X = [[-4.27, 1.78, 2.61, 0.67, -1.27, -3.91], [-3.49, 0.72, 1.33, -1.59, 0.78, -4.36], [-4.61, 1.34, 2.80, -0.62, -0.54, -4.76], [-3.20, 1.27, 1.79, 1.27, -1.18, -2.66], [-4.04, 1.06, 2.27, -0.31, -0.22, -4.23], [-4.79, -0.17, 3.31, 0.63, -0.39, -3.96], [-2.77, 2.42, 0.53, -1.09, -0.17, -3.58], [-4.48, 0.53, 2.96, 0.80, -0.67, -3.85], [-3.50, 0.08, 1.28, -1.88, 1.26, -4.55], [-4.25, 0.38, 2.76, 1.05, -0.69, -3.47], [-5.17, 1.54, 3.20, -0.85, -0.74, -5.35], [-3.47, 0.77, 1.71, -0.01, 0.07, -3.71], [-3.72, 0.39, 1.60, -1.29, 0.67, -4.37]]
The 3rd largest entry? 2.96
The entry just right of -5.17 -> 1.54
The maximum? 3.31
The entry just left of the smallest entry: -0.74
The entry just right of 1.60 -> -1.29
The 1st entry in reading order? -4.27
The entry just right of -0.69: -3.47
The second smallest entry is -5.17
The 3rd smallest entry? -4.79
The entry just right of the largest entry? 0.63
The 2nd largest entry is 3.20
The entry just left of -1.18 is 1.27
The entry just left of 0.08 -> -3.50
The entry just right of -0.54: -4.76
The entry just right of -2.77 -> 2.42
The entry just right of -1.27: -3.91
The 2nd entry in reading order? 1.78

[[0.23, 0.39, 0.78, -0.15, 3.04, 2.11], [-0.10, 1.17, -0.19, 0.23, 1.43, -1.35], [0.51, 0.15, -1.66, -0.06, 1.14, -1.87], [0.24, 2.79, -0.27, -0.29, -3.99, -3.05], [0.53, -2.59, 1.00, -0.98, -2.21, 1.97], [0.14, -0.53, -0.13, 0.55, -4.79, -1.36], [-0.74, -0.71, -0.87, -0.53, 1.96, -1.44], [-0.49, -1.57, 0.06, -0.20, -2.64, -1.99], [-0.07, 1.69, -0.01, -0.90, 4.42, -1.12], [0.17, 2.33, 0.56, -0.28, 3.95, 1.00], [-0.13, -0.79, -0.24, -0.44, -0.40, 1.93], [-0.98, -1.11, -0.53, 0.27, 0.12, 1.25], [0.18, -2.93, -0.71, -0.54, 1.37, 1.71], [0.57, -1.12, -0.26, 0.55, 2.67, -0.39]]
What is the entry just right of 0.12?
Answer: 1.25
The entry just left of the largest entry -> -0.90
The smallest entry is -4.79
What is the largest entry?
Answer: 4.42
What is the entry just left of -0.19?
Answer: 1.17
The entry just right of -2.64 -> -1.99
The entry just right of the smallest entry is -1.36

M =
-128	-196	-217	57	-240	-315	-152	-20	-224	-166
113	184	214	288	45	-93	-249	-340	-484	-503
-444	-485	-326	-294	-406	-408	-342	-268	16	-197
4	3	-193	-90	-195	-87	-243	-158	-180	-129
327	577	695	533	281	182	47	-139	-312	-419
105	279	189	186	106	139	169	123	71	204
-825	-817	-589	-439	-288	-267	-521	-520	-601	-733
-523	-526	-600	-867	-717	-676	-809	-818	-853	-765
Rows and columns are numbered from 0.
The entry just right of -87: -243
Which number is the smallest entry? -867
Which number is the entry at row 2, column 0? -444
The entry in row 0 and column 1: -196
Which number is the entry at row 0, column 0? -128
Which number is the entry in the bottom-left corner? -523
The entry in row 1 and column 0 -> 113
Which number is the entry directly below -20? -340
The entry just right of 139: 169
Which number is the entry just left of -90? -193
The entry just left of the largest entry is 577
The entry directly below the largest entry -> 189
The entry in row 1 and column 2: 214
Which number is the entry directly above -600? -589
Which number is the entry just right of 186? 106
The entry at row 0, column 2 is -217
The entry in row 2 and column 2 -> -326
The entry in the top-right corner: -166
Which number is the bottom-right entry? -765
Which number is the entry directly above 533? -90
The entry just right of the smallest entry is -717
The entry just right of -439: -288
Which number is the entry just left of -93? 45
The entry just right of the largest entry is 533
Which number is the maximum? 695
Which number is the entry directly above the smallest entry? -439
The entry just left of the smallest entry -> -600

m = [-0.44  0.80  2.61  3.84 -1.80 -5.48]
The third smallest entry is -0.44
The fifth entry from the end -> 0.80
Find the third entry from the left.
A: 2.61
The third entry from the end: 3.84

W = [[0.19, 0.21, -0.22, -0.10, 0.11, 0.00, -0.12, 0.11, 0.05, 0.08, 0.07, 0.04, 0.13, 0.16, -0.06], [0.00, 0.03, -0.01, 0.20, -0.20, 0.18, 0.08, 0.05, 0.10, 0.10, 0.18, 0.01, -0.03, 0.12, 0.09], [-0.06, 0.02, -0.26, 0.01, -0.09, 0.22, 0.14, -0.04, 0.28, 0.04, 0.08, -0.17, 0.23, -0.16, -0.09], [0.04, 0.06, 0.10, 0.11, 0.06, 0.12, 0.14, 0.08, 0.10, 0.08, 0.14, 0.04, 0.07, 0.08, 0.14], [0.01, 0.08, 0.07, 0.14, 0.07, 0.14, 0.11, 0.07, 0.09, 0.05, 0.09, 0.01, 0.16, 0.05, 0.12], [-0.11, 0.17, 0.13, 0.18, 0.11, 0.13, 0.13, 0.06, 0.19, -0.03, 0.15, 0.09, -0.14, 0.17, 0.13], [0.01, 0.13, 0.04, 0.17, 0.12, 0.08, 0.15, 0.09, 0.17, 0.06, 0.09, 0.05, -0.06, 0.12, 0.08], [-0.21, 0.02, 0.08, 0.20, 0.01, 0.25, 0.13, 0.02, 0.08, -0.06, 0.12, -0.14, 0.30, -0.15, 0.16], [0.04, -0.01, -0.06, 0.15, 0.10, 0.16, 0.22, 0.00, 0.19, 0.09, 0.15, 0.06, 0.00, 0.13, -0.02], [0.04, 0.06, 0.05, 0.09, 0.16, 0.13, 0.12, 0.08, 0.13, 0.01, 0.16, 0.06, 0.08, 0.09, 0.06], [0.01, 0.12, 0.04, 0.14, 0.05, 0.14, 0.12, 0.04, 0.15, 0.04, 0.17, 0.02, -0.04, 0.16, 0.11], [0.30, -0.08, -0.01, -0.02, -0.05, 0.17, 0.03, 0.05, 0.05, 0.18, 0.13, -0.03, 0.25, 0.09, 0.05]]
The minimum is -0.26
The entry just right of the smallest entry is 0.01
The entry just left of the smallest entry -> 0.02

a =
0.55,0.47,-1.36,-1.36,-1.76,-1.33,-1.45,-1.11,-1.35,-0.77
3.91,2.97,1.02,-0.01,1.81,-3.46,0.95,4.49,-0.03,1.52
-1.88,-3.14,3.86,4.37,-1.79,-0.41,3.78,0.33,4.15,4.64
Counting starts at 0.
The entry just left of -1.45 -> -1.33
The bottom entry of the column that holds the largest entry -> 4.64
Give the entry just left of 4.15.
0.33
Give the entry just right of -1.79.
-0.41
The entry just right of -0.41 -> 3.78
The entry at row 0, column 0: 0.55
Give the entry at row 2, column 0.
-1.88
Give the entry directly above the largest entry.
1.52
The entry in row 1 and column 2 -> 1.02
The entry at row 1, column 0 is 3.91
Give the entry in row 0 and column 1.
0.47
Give the entry just right of -1.33.
-1.45
The entry just right of the smallest entry -> 0.95
Give the entry just left of the largest entry.
4.15
Give the entry just left of -1.79.
4.37
Give the top-right entry.
-0.77
Give the entry in row 0 and column 2.
-1.36
